Here is a tiny trained network, its code and every weight. The questions are about switching its units off for an input and a target symbol, where a switched-off unit gives its printed mean instead of its output.

import numpy as np


def w(rows, s, z=0):
    codes = np.array(rows[::2]) - 128.0
    scale = np.full(codes.shape[1], s)
    scale[-1] = z or s
    return codes * scale


def norm(h):
    return h / np.sqrt((h * h).mean(-1, keepdims=True) + 1e-5)


def f(y):
    return y / 2 * (1 + np.tanh(0.7978845608 * (y + 0.044715 * y**3)))


def softmax(a):
    e = np.exp(a - a.max(-1, keepdims=True))
    return e / e.sum(-1, keepdims=True)


def log_softmax(a):
    a = a - a.max(-1, keepdims=True)
    return a - np.log(np.exp(a).sum(-1, keepdims=True))


def net(x, mask):
    ids = ['εζπστψω'.index(c) for c in x.split()]
    T = len(ids)
    res = E[ids] + P[:T]
    r = norm(res)
    for j in range(2):
        rows = slice(3 * j, 3 * j + 3)
        q, k, v = (r @ M[0][rows].T for M in (Q, K, V))
        z = softmax(np.where(np.tri(T) > 0, q @ k.T / 3**0.5, -1e9)) @ v
        o = O[0][rows]
        res = res + np.where(mask[j], z, o[:, -1]) @ o[:, :-1]
    y = f(norm(res) @ A[0][:, :-1].T + A[0][:, -1])
    res = res + np.where(mask[2:6], y, B[0][:, -1]) @ B[0][:, :-1]
    return log_softmax(norm(res)[-1] @ U[:, :-1].T + U[:, -1])


Q, K, V, O, A, B = {}, {}, {}, {}, {}, {}
E = w([
[111,138,130,136,184,186],'ε',
[139,52,98,147,114,119],'ζ',
[55,131,89,120,126,133],'π',
[137,140,149,31,114,159],'σ',
[191,112,94,253,135,198],'τ',
[106,74,114,145,158,138],'ψ',
[121,94,94,117,149,190],'ω',
],0.014)
P = w([
[176,221,117,105,154,41],'0',
[114,134,112,98,172,102],'1',
[24,118,195,102,187,219],'2',
[93,68,25,85,143,161],'3',
[104,78,158,91,165,83],'4',
[12,94,181,106,145,236],'5',
[139,65,42,75,111,148],'6',
[97,62,170,86,167,78],'7',
[2,74,184,117,94,230],'8',
[168,74,55,77,77,123],'9',
[87,66,186,80,175,92],'10',
[18,127,235,124,20,199],'11',
[163,95,72,99,82,124],'12',
],0.0096)
Q[0] = w([
[56,92,150,48,102,100],'h0',
[133,130,56,106,156,161],'h0',
[44,153,175,172,5,231],'h0',
[163,96,87,184,130,176],'h1',
[168,143,40,73,199,62],'h1',
[81,99,75,120,68,167],'h1',
],0.014)
K[0] = w([
[169,87,49,94,60,132],'h0',
[50,134,129,41,67,110],'h0',
[199,253,31,142,148,79],'h0',
[126,155,142,176,80,162],'h1',
[68,18,183,97,53,209],'h1',
[120,181,95,136,19,102],'h1',
],0.014)
V[0] = w([
[201,116,187,112,79,154],'h0',
[209,76,126,117,182,119],'h0',
[127,153,105,111,163,220],'h0',
[119,117,143,8,107,112],'h1',
[151,134,72,140,72,154],'h1',
[94,132,66,129,88,131],'h1',
],0.016)
O[0] = w([
[200,168,113,92,149,150,5],'h0',
[237,63,229,140,170,123,125],'h0',
[110,163,154,121,182,229,173],'h0',
[98,85,176,24,78,122,176],'h1',
[157,99,89,160,76,254,125],'h1',
[98,75,157,230,26,138,184],'h1',
],0.012,0.013)
A[0] = w([
[179,154,14,243,163,182,3],'n0',
[71,216,125,99,246,136,169],'n1',
[175,96,47,38,66,186,243],'n2',
[252,115,135,118,41,116,137],'n3',
],0.011,0.0018)
B[0] = w([
[192,162,3,112,227,140,221],'n0',
[159,200,140,156,45,100,178],'n1',
[96,168,137,78,162,56,252],'n2',
[177,190,109,92,77,138,141],'n3',
],0.017,0.0024)
U = w([
[129,231,180,165,138,108,65],'ε',
[213,110,123,123,71,112,107],'ζ',
[74,129,83,145,71,110,148],'π',
[136,165,106,2,150,110,116],'σ',
[160,145,67,130,180,130,251],'τ',
[129,117,157,166,212,40,62],'ψ',
[151,144,187,136,150,219,58],'ω',
],0.0098,0.0031)

Each question gives the input, a string of symbols that net reads in full, and the target symbol t.
The units are the heads (3 rows each of Q, K, V and O) and the neurons (one row each of A and B). Each row of codes is followed by its name. A weight is (code - 128) times the scale printed after its matrix; where a second scale follows, it is the last column's (O, A, B and U).
mask holds one flag per unit, heads first, then neurons. A switched-off unit (its flag False) gives its mean, the last column of its rows in O or B, instead of its output. The means were averaged over made-up inputs and are rounded, as every weight is.
A unit's drop is (log p(t) with every unit on - log p(t) with that unit switched off) / (log p(t) with every unit on - log p(t) with every unit switched off).
The circuit of an input: a set's keep is (log p(t) with only the set's units on - log p(t) with every unit switched off) / (log p(t) with every unit on - log p(t) with every unit switched off). Starting from all 6 units, units are removed one at a time, each time the one whose removal leaves the highest keep (on an exact tie, the one counted first), for as long as the keep stays at least 0.8.
units of the circuit, in order: the units of the circuit, biggest drop first
most important unit: the unit with the biggest drop
drop of u: that unit's drop, to one decimal
input π τ ζ σ π σ τ ω π ψ ε, target ε: units of the circuit, in order	(h1 n1)
input ω ζ τ π σ ω τ τ ε ψ, target τ: units of the circuit, in order	(h1 n0)
input ω ω ε ε, target ε: units of the circuit, in order	(n1 h1)
input π ω π ψ π ψ ψ ω π σ, target σ: units of the circuit, in order	(n2 h0)
input ψ π ω σ π ψ, target ψ: units of the circuit, in order	(h0 h1)
input ψ π ζ, target ψ: most important unit	h0
input τ ω ζ σ π π σ ω π π σ π, target τ: units of the circuit, in order	(h1 n0)
input ψ ω π ω π σ π π ζ ω σ σ, target ψ: units of the circuit, in order	(h0 h1)
input π τ σ ζ, target σ: units of the circuit, in order	(h0 n2)
input ζ ψ ψ, target ζ: units of the circuit, in order	(h0 n3)
input π ω σ π ψ π σ π, target σ: units of the circuit, in order	(h1 h0)
input π π σ π σ ψ τ σ τ ζ, target τ: drop of n0	0.1
input ζ σ ε, target ζ: drop of n3	0.2
input ω τ π ε ψ ω π π π σ ω τ, target ω: units of the circuit, in order	(h0)
input ψ π τ ψ ψ ψ ω ω σ π π ζ, target ψ: drop of h1	0.7
